Below is a small trained network, with its code and all its weights. Each question gives an input and a class and asks what happens when units are switched off, that is, made to give their printed mean instead of their output.

import numpy as np


def w(rows, s, z=0):
    codes = np.array(rows[::2]) - 128.0
    scale = np.full(codes.shape[1], s)
    scale[-1] = z or s
    return codes * scale


def f(y):
    return np.maximum(y, 0)


def log_softmax(a):
    a = a - a.max(-1, keepdims=True)
    return a - np.log(np.exp(a).sum(-1, keepdims=True))


def net(x, mask):
    res = np.array(x, float).reshape(1, 4) / 4 @ E
    y = f(res @ A[0][:, :-1].T + A[0][:, -1])
    res = res + np.where(mask, y, B[0][:, -1]) @ B[0][:, :-1]
    return log_softmax(res[-1] @ U[:, :-1].T + U[:, -1])


A, B = {}, {}
E = w([
[33,162,90,43,145,140,210],'x0',
[222,75,32,132,63,123,143],'x1',
[89,163,58,131,115,202,3],'x2',
[154,137,154,148,126,255,124],'x3',
],0.01)
A[0] = w([
[142,132,54,113,82,166,107,173],'n0',
[103,126,141,141,139,108,248,217],'n1',
[134,122,120,93,163,63,88,141],'n2',
[129,147,184,154,170,122,82,255],'n3',
[66,178,101,24,116,166,151,159],'n4',
[169,188,177,132,163,150,122,144],'n5',
[149,177,127,147,106,193,111,105],'n6',
[141,126,106,133,161,152,66,135],'n7',
[109,87,199,85,149,86,210,217],'n8',
[142,154,197,154,168,145,105,163],'n9',
[174,122,101,115,58,141,179,241],'n10',
[170,117,127,174,138,108,119,148],'n11',
[86,163,85,94,148,140,150,151],'n12',
[161,131,136,158,160,131,89,214],'n13',
[210,138,57,121,201,31,131,248],'n14',
[161,138,177,124,165,163,118,115],'n15',
[131,210,178,159,196,225,135,252],'n16',
],0.012,0.0031)
B[0] = w([
[121,62,90,151,104,136,61,216],'n0',
[114,85,119,60,137,138,121,237],'n1',
[74,193,156,164,123,134,160,175],'n2',
[123,189,150,128,96,176,167,210],'n3',
[177,142,93,87,214,211,149,242],'n4',
[115,199,162,163,101,221,186,178],'n5',
[95,62,162,99,99,195,151,191],'n6',
[119,132,142,76,125,98,97,190],'n7',
[139,53,184,54,83,149,161,255],'n8',
[125,151,183,153,127,134,169,199],'n9',
[77,105,90,157,119,118,108,206],'n10',
[175,126,67,154,139,79,117,182],'n11',
[161,92,96,93,248,234,153,198],'n12',
[144,104,133,154,114,114,192,190],'n13',
[132,122,152,236,67,175,109,220],'n14',
[150,152,120,133,122,255,173,171],'n15',
[152,157,155,118,103,228,212,248],'n16',
],0.0099,0.012)
U = w([
[62,164,66,102,185,157,60,79],'0',
[200,97,82,187,135,23,81,30],'1',
[101,203,149,234,36,160,118,239],'2',
[214,111,160,80,199,163,219,143],'3',
[120,1,151,100,56,134,58,190],'4',
[52,219,225,37,114,82,117,52],'5',
[202,141,165,75,109,23,126,5],'6',
],0.0093,0.0021)

Each question gives the input, the list of numbers given to net, and the class t.
The units are the neurons (one row each of A and B). Each row of codes is followed by its name. A weight is (code - 128) times the scale printed after its matrix; where a second scale follows, it is the last column's (A, B and U).
mask holds one flag per neuron, in row order. A switched-off neuron (its flag False) gives its mean, the last column of its row in B, instead of its output. The means were averaged over made-up inputs and are rounded, as every weight is.
A unit's drop is (log p(t) with every unit on - log p(t) with that unit switched off) / (log p(t) with every unit on - log p(t) with every unit switched off).
The circuit of an input: a set's keep is (log p(t) with only the set's units on - log p(t) with every unit switched off) / (log p(t) with every unit on - log p(t) with every unit switched off). Starting from the 12 units with the biggest drops (on a tie, the unit counted first), units are removed one at a time, each time the one whose removal leaves the highest keep (on an exact tie, the one counted first), for as long as the keep stays at least 0.8.
circuit, biggest first: the units of the circuit, biggest drop first
unit that matters most: the unit with the biggest drop
k most important neurons: the k neurons with the biggest drops, biggest first
drop when u is switched off: that unit's drop, to one decimal
input [0,6,4,-8], class 2: circuit, biggest first -> (n14)
input [-4,4,3,-5], class 1: circuit, biggest first -> (n16; n11; n8)
input [5,2,7,0], class 0: circuit, biggest first -> (n8; n16)
input [-1,0,3,-2], class 2: 4 most important neurons -> (n8; n1; n4; n12)
input [-5,-5,1,8], class 2: 4 most important neurons -> (n4; n12; n5; n8)
input [-7,0,2,8], class 2: 2 most important neurons -> (n4; n12)
input [-6,-5,-1,6], class 2: 2 most important neurons -> (n4; n12)
input [7,6,-1,-5], class 4: circuit, biggest first -> (n14; n16)
input [2,-1,4,-8], class 0: circuit, biggest first -> (n16; n8)
input [-7,-6,-7,-5], class 2: circuit, biggest first -> (n14; n4)
input [-1,7,1,-5], class 2: 2 most important neurons -> (n14; n8)
input [2,4,5,2], class 4: 2 most important neurons -> (n0; n6)
input [-1,1,-3,-7], class 2: 3 most important neurons -> (n14; n2; n0)
input [2,6,3,-1], class 4: unit that matters most -> n0
input [2,-6,7,-1], class 3: drop when n12 is switched off -> 0.0
input [4,1,-7,-1], class 4: drop when n16 is switched off -> 0.2
input [2,2,6,-3], class 0: drop when n8 is switched off -> 0.3
